(in the rows, 128 means zero)
Rows near named flat spaces through zero:
nc-nb: [105,108,134,162,99,147,111,130,126,120,98,119,138,140,117,133,100,142,141,127,114,135,151,131,126,102,103,135,123,141,103,100,137]
zm-fh: [179,113,119,115,122,118,110,117,112,149,80,130,110,179,121,134,135,153,153,113,133,115,174,130,122,136,132,122,114,115,77,146,131]
bc-pn: [89,85,126,120,84,159,108,131,113,161,156,134,207,126,144,110,108,191,103,137,156,75,96,150,98,110,95,212,118,151,146,116,170]
zn-zr: [117,133,134,159,130,125,142,139,140,110,127,108,136,110,112,145,164,133,134,153,109,147,115,104,136,132,120,96,139,102,174,136,59]
nc-nb: [148,144,138,162,96,131,92,97,134,102,34,111,81,176,112,160,123,122,162,107,121,175,217,138,125,100,105,109,118,162,67,103,129]
bc-pn: [64,148,104,114,142,132,158,169,142,138,188,212,154,59,144,79,109,131,106,151,125,66,90,115,132,123,147,144,138,140,140,167,137]
nc-nb: [146,105,115,112,132,127,128,138,115,171,117,128,148,144,127,118,149,157,139,128,135,98,142,119,118,159,143,110,114,109,125,161,121]
zm-fh: [133,111,146,129,126,135,112,115,121,110,130,118,142,116,127,148,74,105,126,108,123,165,138,159,142,113,125,105,139,122,97,90,140]
nc-nb: [224,101,113,104,120,102,95,104,103,143,71,156,149,165,111,165,140,185,163,121,132,121,191,144,134,136,136,78,132,56,63,177,53]
zm-fh: [90,106,140,148,133,145,138,153,129,123,141,121,137,105,123,119,79,105,128,122,107,137,122,127,140,122,129,108,131,130,113,100,149]
zn-zr: [126,143,120,127,149,130,133,126,129,147,115,108,91,142,131,112,137,87,137,111,123,145,147,117,131,153,154,94,111,149,124,121,165]
bc-pn: [157,149,165,101,147,109,124,109,139,76,138,152,124,76,133,174,75,77,118,103,134,189,155,173,150,119,142,72,166,114,88,121,96]
zn-zr: [129,109,82,107,145,121,152,163,112,181,162,168,144,140,131,75,159,176,130,153,124,38,83,92,124,151,149,159,112,94,143,180,133]
zn-zr: [160,167,121,82,151,107,135,106,129,126,155,141,84,140,151,117,144,100,108,115,155,121,104,139,124,136,146,172,126,149,133,136,173]
zm-fh: [142,137,132,132,134,118,138,129,134,127,116,111,113,138,122,138,166,131,134,136,128,134,131,112,124,143,129,118,127,120,150,145,99]
zm-fh: [122,176,129,125,122,113,141,123,153,110,125,143,111,116,134,136,192,142,117,152,146,119,123,112,111,128,118,157,135,149,177,167,87]
cg-pf: [66,142,127,149,118,151,125,142,144,138,108,148,136,94,131,113,108,107,133,122,121,136,172,126,123,127,135,87,122,175,114,128,147]
nc-nb: [108,116,161,111,105,140,120,138,136,133,106,148,151,108,138,140,89,138,123,108,154,120,180,157,103,128,119,133,130,168,84,140,151]
bc-pn: [156,131,162,106,125,118,129,109,132,112,137,91,130,132,137,162,148,127,109,122,158,151,115,148,112,138,115,155,138,132,159,125,117]
cg-pf: [92,80,159,103,90,158,120,148,123,170,130,123,194,121,147,123,101,177,108,116,172,81,143,155,80,140,105,184,116,172,122,138,179]
zn-zr: [112,109,148,123,112,123,156,185,142,132,102,178,126,122,121,120,119,181,140,138,134,56,163,108,103,129,114,162,130,135,81,190,112]
cg-pf: [156,107,144,112,150,115,156,146,119,122,157,99,95,156,127,121,121,120,120,123,127,110,80,118,130,138,128,175,127,108,129,117,158]
zm-fh: [141,140,92,167,111,122,108,100,122,96,133,135,142,140,111,138,158,161,135,165,101,139,88,116,153,82,102,145,140,83,164,110,62]
zn-zr: [104,99,104,148,129,145,128,146,116,165,128,120,155,132,120,103,129,142,141,136,108,109,124,108,133,141,138,99,112,112,136,127,132]
nc-nb: [135,151,218,87,142,113,179,151,168,134,109,42,77,132,146,165,207,101,103,108,193,146,155,118,63,209,128,149,122,197,192,176,138]
zn-zr: [116,101,146,132,140,131,160,187,132,150,87,132,75,155,117,102,96,121,156,107,114,87,177,99,116,151,140,122,108,149,54,149,178]
cg-pf: [154,125,135,114,132,118,127,125,124,119,125,137,120,133,128,139,114,128,130,120,132,129,136,139,131,126,130,129,134,116,103,132,124]
bc-pn: [101,79,98,165,96,158,114,142,106,176,110,100,157,180,116,94,140,184,145,143,113,81,114,101,114,121,105,170,94,129,139,109,161]
cg-pf: [132,149,153,78,161,104,172,155,146,116,183,161,119,80,147,127,132,112,97,131,153,101,93,130,121,153,148,149,150,126,148,175,119]
cg-pf: [133,197,60,104,122,114,102,90,133,145,125,218,129,120,147,100,180,152,125,148,146,94,141,129,127,112,147,140,123,148,137,179,113]
bc-pn: [150,140,137,84,165,120,135,99,118,124,204,91,122,116,154,127,119,70,88,110,149,161,55,156,138,146,150,149,135,127,175,88,179]
nc-nb: [164,153,135,91,159,106,157,141,137,170,91,104,53,173,136,114,194,109,140,108,155,108,169,99,98,195,163,120,100,161,126,183,162]
zn-zr: [142,215,116,87,131,115,100,60,147,124,126,147,115,105,161,144,181,88,103,116,176,176,156,162,116,138,150,112,132,186,167,144,132]
zm-fh: [138,128,120,98,123,121,125,118,119,115,182,165,153,116,144,120,109,152,99,138,145,94,71,150,129,100,116,204,142,117,135,126,142]
zm-fh: [70,161,100,169,108,144,121,131,146,127,105,157,125,113,124,106,147,132,137,148,112,123,149,106,127,106,120,120,120,167,141,132,122]
bc-pn: [84,147,122,121,121,135,125,145,144,127,127,209,160,64,137,119,93,130,126,130,131,110,170,142,129,117,140,92,142,149,92,164,112]
nc-nb: [108,160,94,128,146,133,129,122,130,158,125,134,92,140,138,88,148,93,132,121,124,123,134,111,130,144,156,115,104,165,134,127,181]
zm-fh: [125,161,101,114,117,138,84,66,121,131,150,137,165,109,150,132,132,110,106,123,149,167,118,168,134,111,133,122,130,150,160,98,143]
nc-nb: [94,144,138,143,114,145,114,108,139,122,130,103,149,105,136,140,136,109,114,128,137,167,131,141,121,124,119,115,129,162,167,103,130]
zn-zr: [134,116,118,137,142,123,143,147,123,137,130,123,119,138,117,117,140,134,140,137,110,113,115,104,136,140,136,115,124,101,132,139,113]
nc-nb: [93,122,150,160,99,150,112,117,137,110,115,95,152,117,124,149,119,128,123,130,128,164,138,140,121,109,99,128,131,154,149,92,123]
cg-pf: [156,206,110,166,134,97,137,102,154,76,81,115,23,174,110,141,214,108,149,151,108,160,135,84,138,108,116,143,126,140,158,134,83]
cg-pf: [143,94,176,123,89,136,116,129,128,125,87,95,140,158,127,162,119,169,128,114,158,123,166,149,92,124,89,176,125,152,103,126,137]
bc-pn: [142,138,86,136,158,114,152,138,116,135,155,125,66,175,123,81,151,116,135,141,100,93,65,85,147,125,141,175,111,109,140,117,167]
cg-pf: [92,80,139,163,124,158,132,153,116,146,123,75,127,150,117,109,87,112,139,114,103,134,122,116,130,131,120,125,108,139,115,75,186]
zm-fh: [120,167,195,155,123,96,186,174,182,40,106,130,71,98,107,178,174,140,127,162,125,132,134,91,113,115,87,159,165,130,156,178,23]
bc-pn: [111,180,121,96,121,122,122,117,149,135,120,188,128,96,151,121,148,128,114,125,163,112,167,143,107,132,141,133,130,181,124,175,134]
bc-pn: [120,103,132,135,120,140,116,128,118,129,132,125,157,119,125,132,92,130,129,122,120,137,130,142,135,118,124,114,131,118,111,106,133]
cg-pf: [160,103,204,121,131,114,155,154,139,86,102,83,80,147,117,171,96,113,131,103,136,148,151,136,115,134,106,151,141,131,85,119,132]
zn-zr: [93,183,94,113,142,136,124,110,142,178,125,135,126,109,151,97,193,98,120,127,151,133,151,116,111,171,167,84,105,185,182,160,152]
[101,96,139,112,137,143,134,148,121,149,167,136,184,81,136,122,86,121,113,121,131,122,115,145,131,145,143,96,136,115,129,128,135]	cg-pf
[158,119,146,107,113,120,132,114,122,122,151,90,125,167,138,139,163,164,104,137,161,105,74,134,102,124,96,233,126,132,172,121,145]	bc-pn
[167,174,143,83,161,88,160,123,142,77,182,160,77,110,144,137,134,101,98,132,146,122,73,136,137,119,134,187,156,119,140,146,123]	bc-pn
[81,192,89,143,100,134,111,107,150,126,114,182,129,111,140,107,176,147,121,154,139,110,142,118,115,100,118,157,122,184,161,152,120]	zm-fh
[142,144,168,128,138,113,155,133,146,102,126,76,85,140,126,153,168,109,119,129,139,151,114,114,114,146,117,150,133,140,168,129,114]	nc-nb
[81,117,96,169,106,157,98,124,118,129,117,156,151,120,121,104,72,125,142,128,95,133,143,134,149,85,120,111,121,140,89,84,157]	zm-fh
[168,139,100,109,101,122,73,63,112,117,136,165,196,113,137,160,132,166,117,137,147,150,127,176,138,94,117,125,147,96,136,126,74]	zn-zr
[189,77,185,52,146,113,142,147,110,136,143,128,121,141,144,145,54,123,114,79,166,103,141,173,111,154,139,163,136,118,45,138,189]	zm-fh
[109,131,173,152,129,129,143,144,151,94,107,100,117,98,116,162,119,98,133,123,118,175,159,126,129,134,120,79,144,135,130,122,90]	cg-pf
[139,121,174,145,110,119,151,145,150,123,91,61,127,146,113,171,217,171,132,151,147,133,140,98,90,162,97,138,128,126,196,168,51]	bc-pn
[100,113,134,132,111,147,116,134,128,143,114,133,155,117,131,125,104,135,129,119,134,125,157,140,117,127,124,118,122,151,110,124,146]	cg-pf
[149,118,180,153,139,110,156,145,143,68,128,81,108,115,104,179,132,113,132,138,107,175,112,117,142,127,108,104,157,83,148,117,51]	zm-fh
[201,110,119,65,135,112,108,96,99,157,146,133,141,164,146,131,126,150,116,108,164,105,114,162,119,143,141,167,122,105,107,139,160]	zm-fh
[88,113,124,135,132,145,144,148,127,160,156,101,152,119,133,103,147,131,117,139,129,110,94,109,117,151,132,135,115,138,179,126,148]	nc-nb
[177,131,139,103,115,122,83,69,114,99,127,130,150,128,137,171,89,118,117,104,148,180,143,188,139,99,119,126,146,118,97,92,126]	zm-fh
[184,80,138,125,120,116,128,141,112,146,93,104,144,169,107,153,155,186,152,134,128,106,147,116,118,150,118,118,124,71,114,162,72]	nc-nb
[109,154,109,135,107,122,134,148,145,131,94,190,113,131,125,110,158,173,141,149,132,72,162,104,110,114,118,160,123,152,108,184,108]	bc-pn
[133,133,176,122,112,116,142,138,146,73,130,137,113,115,129,161,106,139,113,129,143,128,125,144,116,100,93,187,153,140,113,129,112]	zn-zr
[122,163,135,123,121,117,134,107,145,92,175,127,152,92,138,151,175,139,94,160,147,142,68,133,124,113,108,169,153,123,214,134,73]	zn-zr
[94,190,148,145,121,118,158,137,171,100,114,116,83,116,131,136,210,124,117,154,144,132,128,94,101,135,110,161,130,182,198,161,96]	cg-pf
[179,133,209,97,122,101,143,113,148,72,135,78,131,113,132,208,158,134,100,127,171,173,119,157,104,140,97,157,163,116,171,142,58]	bc-pn
[118,138,125,138,128,128,123,112,130,96,167,135,151,96,129,138,114,117,111,142,118,152,85,141,148,101,119,131,149,110,157,101,103]	nc-nb
[140,120,97,137,126,131,111,115,114,149,118,130,145,143,121,121,142,143,142,134,116,127,132,122,138,130,136,101,119,104,130,129,112]	nc-nb

Rows near named flat spaces through zero (a row that begins with a name and a colon came from that space):
dm_lh: [194,138,142,81,169,159,182,136,127,97,170,161,130,100,172,83,106,154,127,137,83,141,134,108,105,91,167,158,124,155,112,134,74]
fd_zj: [146,94,135,114,118,145,153,158,144,104,160,132,102,97,124,124,106,149,122,144,98,142,146,149,117,101,113,159,165,110,86,113,100]
dm_lh: [96,144,121,128,109,91,133,132,119,152,141,147,129,99,151,186,129,164,124,123,126,132,142,185,114,202,174,78,139,134,106,105,137]
zs_pb: [128,64,101,149,100,154,94,127,188,122,110,116,101,130,72,93,120,119,119,139,84,96,140,118,159,78,73,192,151,69,103,116,114]
tm_cl: [77,95,98,154,112,87,99,126,140,153,103,166,135,100,108,128,129,120,109,137,144,119,118,134,128,166,126,108,124,106,132,126,135]
rh_sn: [148,104,134,150,167,110,100,68,78,147,69,203,173,173,140,50,118,113,153,131,159,57,96,75,156,163,158,149,77,151,219,173,165]
tm_cl: [70,115,112,151,116,99,119,139,127,148,102,134,103,124,87,153,129,129,95,137,156,148,114,166,120,139,100,88,143,108,118,131,122]
fd_zj: [101,111,129,131,103,112,112,146,94,113,135,104,130,99,109,145,104,122,148,115,182,149,131,165,132,135,85,179,136,153,126,117,155]
rh_sn: [160,119,122,105,162,156,123,113,115,113,132,146,146,96,134,99,74,129,144,123,143,137,121,100,116,141,140,195,125,169,146,134,106]
zs_pb: [180,138,149,154,146,131,152,88,120,108,162,151,153,167,163,95,131,107,153,158,85,112,73,132,127,124,195,139,135,142,112,148,94]
rh_sn: [126,72,138,150,117,117,105,130,125,129,108,157,143,137,122,96,133,105,141,145,145,93,131,82,143,135,106,139,125,98,163,138,170]
fd_zj: [185,133,171,147,134,147,146,94,125,129,138,139,135,204,166,128,148,137,159,150,76,74,122,119,142,150,188,97,147,108,135,137,144]
fd_zj: [117,113,128,143,141,119,120,109,93,130,97,145,123,148,99,102,107,126,128,130,161,121,101,149,138,122,108,153,123,144,150,150,126]
tm_cl: [142,143,147,103,124,90,134,139,80,122,139,153,178,111,192,92,163,122,161,103,155,100,152,90,145,131,144,134,59,164,180,133,193]
dm_lh: [152,140,150,102,129,139,166,156,121,107,171,121,120,108,158,146,124,147,133,131,114,153,146,142,108,119,142,123,146,138,101,116,116]
tm_cl: [144,61,170,106,159,138,176,172,79,102,130,188,96,106,119,98,75,158,113,164,168,153,137,126,94,113,91,138,169,124,141,151,117]
tm_cl: [95,134,91,133,141,129,107,122,138,129,101,111,119,114,78,108,114,102,101,118,157,161,98,128,127,89,84,157,112,142,128,141,92]
zs_pb: [72,142,84,150,127,102,69,101,109,143,87,105,155,112,84,124,112,85,131,99,202,146,90,132,141,144,93,171,89,170,160,138,139]
rh_sn: [158,120,130,134,146,170,107,100,148,133,91,115,123,181,106,96,129,116,134,126,112,91,130,76,153,101,110,149,122,109,161,143,135]
dm_lh: [169,105,175,96,132,184,144,157,125,120,138,111,104,137,141,174,96,167,149,132,130,125,189,100,113,161,117,122,182,109,139,111,163]
dm_lh: [99,127,123,124,116,86,141,150,120,137,149,162,138,81,155,153,135,141,117,133,136,145,134,151,106,171,157,86,127,131,113,116,132]
rh_sn: [124,66,147,132,101,119,128,164,126,116,132,145,120,114,124,114,132,128,134,144,137,112,157,111,135,116,88,139,144,90,134,122,166]
rh_sn: [117,122,134,126,118,66,137,119,81,153,115,201,148,122,173,109,149,172,138,119,125,71,148,162,147,177,174,99,88,139,157,129,173]
zs_pb: [129,97,141,101,115,147,124,162,124,130,96,115,97,136,105,115,134,157,123,109,140,101,192,106,153,88,55,145,121,99,158,121,176]
rh_sn: [122,163,137,144,113,114,147,105,115,151,108,117,91,198,119,151,161,173,118,120,87,91,130,214,156,119,145,82,132,114,107,128,127]
rh_sn: [116,131,119,156,140,138,119,91,107,133,95,114,97,173,70,128,94,136,121,130,141,130,86,194,139,118,109,158,152,142,117,145,93]
tm_cl: [146,88,164,144,130,150,125,150,136,106,146,122,143,136,134,135,122,80,146,163,155,146,119,55,105,139,113,117,164,101,144,137,152]
tm_cl: [98,215,154,118,114,119,166,161,90,119,134,34,92,181,113,177,185,124,111,97,164,182,126,191,132,48,73,71,112,152,111,134,138]
dm_lh: [116,106,91,150,138,116,93,99,155,140,110,163,157,106,118,92,118,96,121,138,125,116,96,91,129,148,146,147,110,124,141,137,109]
zs_pb: [119,117,140,173,103,126,102,108,128,128,136,100,137,159,117,171,122,101,157,143,140,124,101,150,131,175,139,127,167,118,116,122,148]
tm_cl: [139,100,120,131,116,128,71,105,119,131,108,131,178,117,140,99,118,104,177,105,156,78,146,69,161,165,121,198,92,144,185,123,194]
dm_lh: [127,136,161,148,112,90,115,117,54,115,136,119,174,151,158,124,141,96,184,116,192,113,107,136,147,154,131,152,99,175,171,141,198]
zs_pb: [107,118,120,132,101,89,121,149,143,133,166,152,164,68,173,157,143,115,137,136,128,137,139,114,108,190,169,95,126,121,115,104,150]
fd_zj: [102,177,131,145,140,113,116,121,115,136,117,96,155,155,131,147,162,73,125,121,179,161,90,92,117,130,126,75,99,148,158,149,144]
fd_zj: [95,134,106,136,173,119,130,97,92,151,78,167,103,134,80,122,78,151,92,132,169,151,83,178,110,150,128,119,135,159,140,158,77]
dm_lh: [146,102,144,100,109,156,114,164,141,113,154,103,141,85,149,159,110,128,158,119,144,135,183,78,119,159,109,157,148,122,137,98,174]
zs_pb: [131,129,96,141,168,136,131,86,139,134,100,162,114,141,91,76,102,128,95,142,105,130,75,145,126,96,140,150,123,137,118,156,50]
zs_pb: [107,164,92,134,144,116,110,100,128,134,124,121,148,107,118,125,115,106,121,114,145,155,86,142,121,136,145,147,104,170,123,134,92]
dm_lh: [112,138,181,130,90,113,138,163,72,121,141,79,119,158,140,194,148,137,161,115,183,135,160,167,134,150,95,97,147,134,140,116,209]
fd_zj: [115,135,93,88,73,118,118,184,225,142,171,110,142,44,179,161,193,140,112,104,55,119,219,74,130,131,141,84,102,71,91,66,156]
rh_sn: [186,168,171,126,168,157,167,93,88,117,126,125,121,211,147,108,130,141,144,134,110,111,101,139,134,102,161,118,128,155,144,160,112]
zs_pb: [132,125,158,130,124,129,137,136,105,131,126,125,121,153,137,153,131,140,139,132,143,121,142,134,126,151,128,100,145,122,141,129,159]
fd_zj: [102,140,121,135,105,103,109,120,132,162,114,133,135,131,142,172,148,150,132,114,123,99,154,146,138,192,156,80,122,115,136,109,167]
tm_cl: [100,93,143,145,134,91,142,153,118,138,131,188,137,107,144,137,133,115,107,166,157,146,114,103,92,173,146,51,144,102,140,142,137]
zs_pb: [133,131,159,161,101,128,110,118,108,118,146,84,147,167,136,167,137,96,173,132,153,123,113,135,137,159,131,131,151,132,132,124,174]
tm_cl: [108,164,148,123,124,109,154,152,99,127,133,104,116,147,134,151,160,127,117,121,155,155,127,152,121,103,111,77,118,138,128,136,141]
fd_zj: [106,106,136,136,155,171,131,144,138,133,76,103,66,172,47,137,105,124,81,147,163,164,117,115,112,80,47,99,172,91,137,154,101]
zs_pb: [98,80,133,110,113,121,117,168,121,146,86,147,101,114,105,130,129,159,111,119,159,106,189,108,139,132,66,110,126,90,164,121,183]
rh_sn: [122,181,109,139,165,129,121,78,109,143,101,122,136,159,112,124,116,118,120,116,145,141,75,148,126,136,155,125,107,173,141,152,90]
fd_zj: [104,141,141,155,134,111,127,104,98,155,102,139,118,171,118,170,124,143,125,136,151,122,107,171,122,186,154,70,149,130,139,139,139]
rh_sn: [143,125,127,146,135,145,108,102,144,131,118,122,141,154,124,120,127,105,140,135,120,112,111,96,135,137,139,135,131,120,141,135,129]
dm_lh: [144,90,145,168,158,135,143,120,136,104,142,163,137,146,118,89,115,71,117,188,132,155,57,84,97,108,138,117,161,109,122,165,81]
dm_lh: [89,106,102,144,90,100,80,137,152,139,144,124,166,67,138,170,123,100,147,124,153,136,137,111,120,204,140,132,133,123,123,98,163]
tm_cl: [113,106,137,115,127,83,173,174,107,114,150,183,123,86,149,91,148,136,99,147,132,148,129,138,110,89,119,100,111,121,117,138,116]
fd_zj: [108,136,134,140,119,122,137,152,164,140,126,117,116,148,128,148,177,107,98,145,115,140,131,95,117,109,120,43,133,79,121,131,132]
[140,165,109,48,155,148,147,167,141,127,127,125,128,68,154,105,136,156,103,86,127,150,189,71,118,83,107,132,71,153,151,118,123]	rh_sn
[101,157,117,132,153,132,126,130,123,128,102,100,120,144,91,119,135,91,99,123,173,173,92,109,117,81,86,112,110,143,143,154,104]	rh_sn
[169,97,165,110,162,160,145,128,104,128,111,168,122,149,142,113,98,155,137,143,137,105,150,84,118,153,136,121,147,121,170,144,146]	dm_lh
[117,122,96,105,138,148,110,130,166,151,91,133,108,110,102,120,121,153,98,111,112,116,163,102,135,120,106,129,116,107,139,119,118]	fd_zj
[157,108,140,126,135,154,129,131,144,110,158,131,142,108,145,137,101,114,146,147,121,142,125,95,107,154,149,147,160,126,118,121,118]	dm_lh
[114,169,121,120,122,111,147,128,115,134,123,111,107,145,122,128,155,151,111,107,114,129,129,185,143,87,120,115,104,141,111,128,115]	dm_lh
[167,123,157,146,125,112,165,118,123,113,169,164,142,153,175,105,153,126,143,161,76,104,105,140,126,124,188,106,137,116,105,136,115]	fd_zj
[90,140,111,112,120,72,111,143,103,145,136,164,180,58,174,141,138,121,137,107,177,137,142,107,114,197,158,104,80,163,160,117,172]	zs_pb
[128,136,138,121,115,131,130,118,102,143,111,119,102,153,121,158,117,182,139,108,122,98,159,191,148,154,129,132,140,134,127,115,151]	tm_cl
[111,153,99,117,150,138,106,119,154,151,88,120,132,131,111,116,143,113,102,109,138,130,131,75,131,115,113,105,91,125,160,138,124]	fd_zj
[83,73,116,113,95,119,95,175,138,144,86,127,107,94,92,130,133,143,112,110,166,111,195,99,147,122,42,133,119,85,160,111,191]	zs_pb
[138,116,87,129,132,156,111,97,171,133,118,129,107,116,93,112,92,151,116,126,76,113,123,157,140,119,135,186,145,121,93,115,71]	tm_cl
[164,146,133,95,137,153,143,129,127,117,147,120,128,116,151,125,115,155,142,112,104,124,153,129,129,121,144,159,124,149,122,116,120]	dm_lh
[162,146,145,134,121,156,141,112,142,120,160,100,120,155,143,164,122,142,148,136,84,124,126,158,125,146,168,128,167,125,91,113,112]	zs_pb
[124,122,133,120,143,120,137,123,111,150,102,168,117,136,132,129,121,164,115,129,129,107,143,137,126,158,144,94,126,123,148,135,136]	dm_lh
[116,148,117,107,126,114,153,133,101,127,147,134,105,92,128,155,95,183,120,114,124,151,134,224,117,144,144,147,142,165,87,111,94]	rh_sn
[174,152,156,130,146,168,121,89,114,130,120,104,138,189,143,143,118,132,165,121,121,98,127,110,140,158,158,136,138,144,155,134,150]	fd_zj
[147,111,123,110,136,151,121,139,144,109,153,127,146,81,139,124,96,114,140,131,134,150,134,88,110,139,130,170,138,140,125,118,117]	rh_sn
[121,105,77,140,127,166,72,86,171,139,101,107,116,110,68,135,66,134,130,117,114,119,120,147,141,155,116,213,156,129,109,110,91]	rh_sn
